Here is a tiny trained network, its code and every weight. The questions are about switching its units off for an input and a class, where a switched-off unit gives its printed mean instead of its output.

import numpy as np


def w(rows, s, z=0):
    codes = np.array(rows[::2]) - 128.0
    scale = np.full(codes.shape[1], s)
    scale[-1] = z or s
    return codes * scale


def f(y):
    return np.maximum(y, 0)


def log_softmax(a):
    a = a - a.max(-1, keepdims=True)
    return a - np.log(np.exp(a).sum(-1, keepdims=True))


def net(x, mask):
    res = np.array(x, float).reshape(1, 6) / 4 @ E
    y = f(res @ A[0][:, :-1].T + A[0][:, -1])
    res = res + np.where(mask, y, B[0][:, -1]) @ B[0][:, :-1]
    return log_softmax(res[-1] @ U[:, :-1].T + U[:, -1])


A, B = {}, {}
E = w([
[123,130,127,133,130,125],'x0',
[126,165,65,86,102,96],'x1',
[12,86,142,18,143,149],'x2',
[156,79,60,99,255,73],'x3',
[80,33,15,214,92,197],'x4',
[110,129,143,154,143,123],'x5',
],0.0076)
A[0] = w([
[179,44,86,86,253,81,105],'N0',
[222,127,126,216,74,72,97],'N1',
[86,185,154,157,29,172,88],'N2',
[241,140,103,206,132,119,82],'N3',
[65,149,145,187,42,118,129],'N4',
[99,62,33,179,62,216,139],'N5',
[214,114,160,49,149,98,105],'N6',
[20,100,145,50,114,162,46],'N7',
[125,36,34,173,127,187,152],'N8',
[89,100,72,183,93,135,155],'N9',
[150,104,76,134,223,106,68],'N10',
[132,57,72,138,250,69,123],'N11',
[82,102,112,57,109,154,98],'N12',
[117,72,38,174,135,199,155],'N13',
[77,141,178,136,41,145,66],'N14',
[229,152,111,198,135,102,122],'N15',
[51,29,155,36,143,112,39],'N16',
[216,178,97,196,102,137,120],'N17',
[167,172,198,102,135,39,172],'N18',
[117,155,205,129,92,98,244],'N19',
[90,98,45,182,68,159,158],'N20',
[104,171,145,153,4,211,36],'N21',
],0.0075,0.0012)
B[0] = w([
[235,152,58,215,82,216,229],'N0',
[59,28,111,142,96,37,213],'N1',
[203,181,46,216,79,217,205],'N2',
[53,41,138,133,78,94,209],'N3',
[153,205,78,165,99,145,192],'N4',
[162,160,205,38,155,116,254],'N5',
[153,176,144,120,175,108,184],'N6',
[75,16,83,129,92,54,203],'N7',
[141,155,241,134,253,132,244],'N8',
[125,186,199,61,169,52,199],'N9',
[182,162,58,198,80,185,192],'N10',
[195,177,81,209,57,239,226],'N11',
[115,88,94,95,106,111,179],'N12',
[143,189,220,13,205,132,232],'N13',
[203,96,52,143,48,196,188],'N14',
[29,42,107,132,87,38,204],'N15',
[58,27,105,172,72,57,212],'N16',
[38,51,109,108,106,40,205],'N17',
[118,176,251,11,214,107,212],'N18',
[179,158,148,130,174,169,190],'N19',
[142,194,217,59,180,72,221],'N20',
[191,146,84,187,70,179,216],'N21',
],0.0051,0.0083)
U = w([
[145,203,223,41,180,120,151],'0',
[197,168,48,173,80,213,209],'1',
[11,9,100,108,86,78,9],'2',
],0.012,0.0013)

Each question gives the input, the list of numbers given to net, and the class t.
The units are the neurons (one row each of A and B). Each row of codes is followed by its name. A weight is (code - 128) times the scale printed after its matrix; where a second scale follows, it is the last column's (A, B and U).
mask holds one flag per neuron, in row order. A switched-off neuron (its flag False) gives its mean, the last column of its row in B, instead of its output. The means were averaged over made-up inputs and are rounded, as every weight is.
A unit's drop is (log p(t) with every unit on - log p(t) with that unit switched off) / (log p(t) with every unit on - log p(t) with every unit switched off).
The circuit of an input: a set's keep is (log p(t) with only the set's units on - log p(t) with every unit switched off) / (log p(t) with every unit on - log p(t) with every unit switched off). Starting from the 12 units with the biggest drops (on a tie, the unit counted first), units are removed one at a time, each time the one whose removal leaves the highest keep (on an exact tie, the one counted first), for as long as the keep stays at least 0.8.
units of the circuit, in order: the units of the circuit, biggest drop first
k most important neurons: the k neurons with the biggest drops, biggest first
drop when u is switched off: that unit's drop, to one decimal
input [-8,4,5,6,4,7], class 1: units of the circuit, in order => N11
input [8,-4,4,-7,6,8], class 1: 3 most important neurons => N2, N21, N14
input [3,7,7,-3,7,4], class 0: 4 most important neurons => N5, N20, N13, N8
input [-7,8,6,7,2,-2], class 1: 2 most important neurons => N0, N11
input [0,6,1,8,6,2], class 1: 3 most important neurons => N11, N0, N10
input [5,-3,-7,8,-4,-5], class 1: 3 most important neurons => N0, N11, N10
input [-3,2,3,1,3,1], class 0: 2 most important neurons => N1, N15
input [7,-8,-2,7,8,0], class 0: 2 most important neurons => N13, N8
input [7,1,-8,2,-7,1], class 2: 4 most important neurons => N15, N1, N3, N17
input [-5,6,6,8,5,-3], class 1: 2 most important neurons => N0, N11
input [4,0,5,-1,5,-2], class 0: drop when N13 is switched off => 0.2
input [-4,-7,-1,-1,5,7], class 0: drop when N15 is switched off => 0.0
input [-7,-6,4,-4,-3,-2], class 1: drop when N8 is switched off => 0.1
input [4,-1,-6,4,-4,-2], class 2: most important neuron => N15
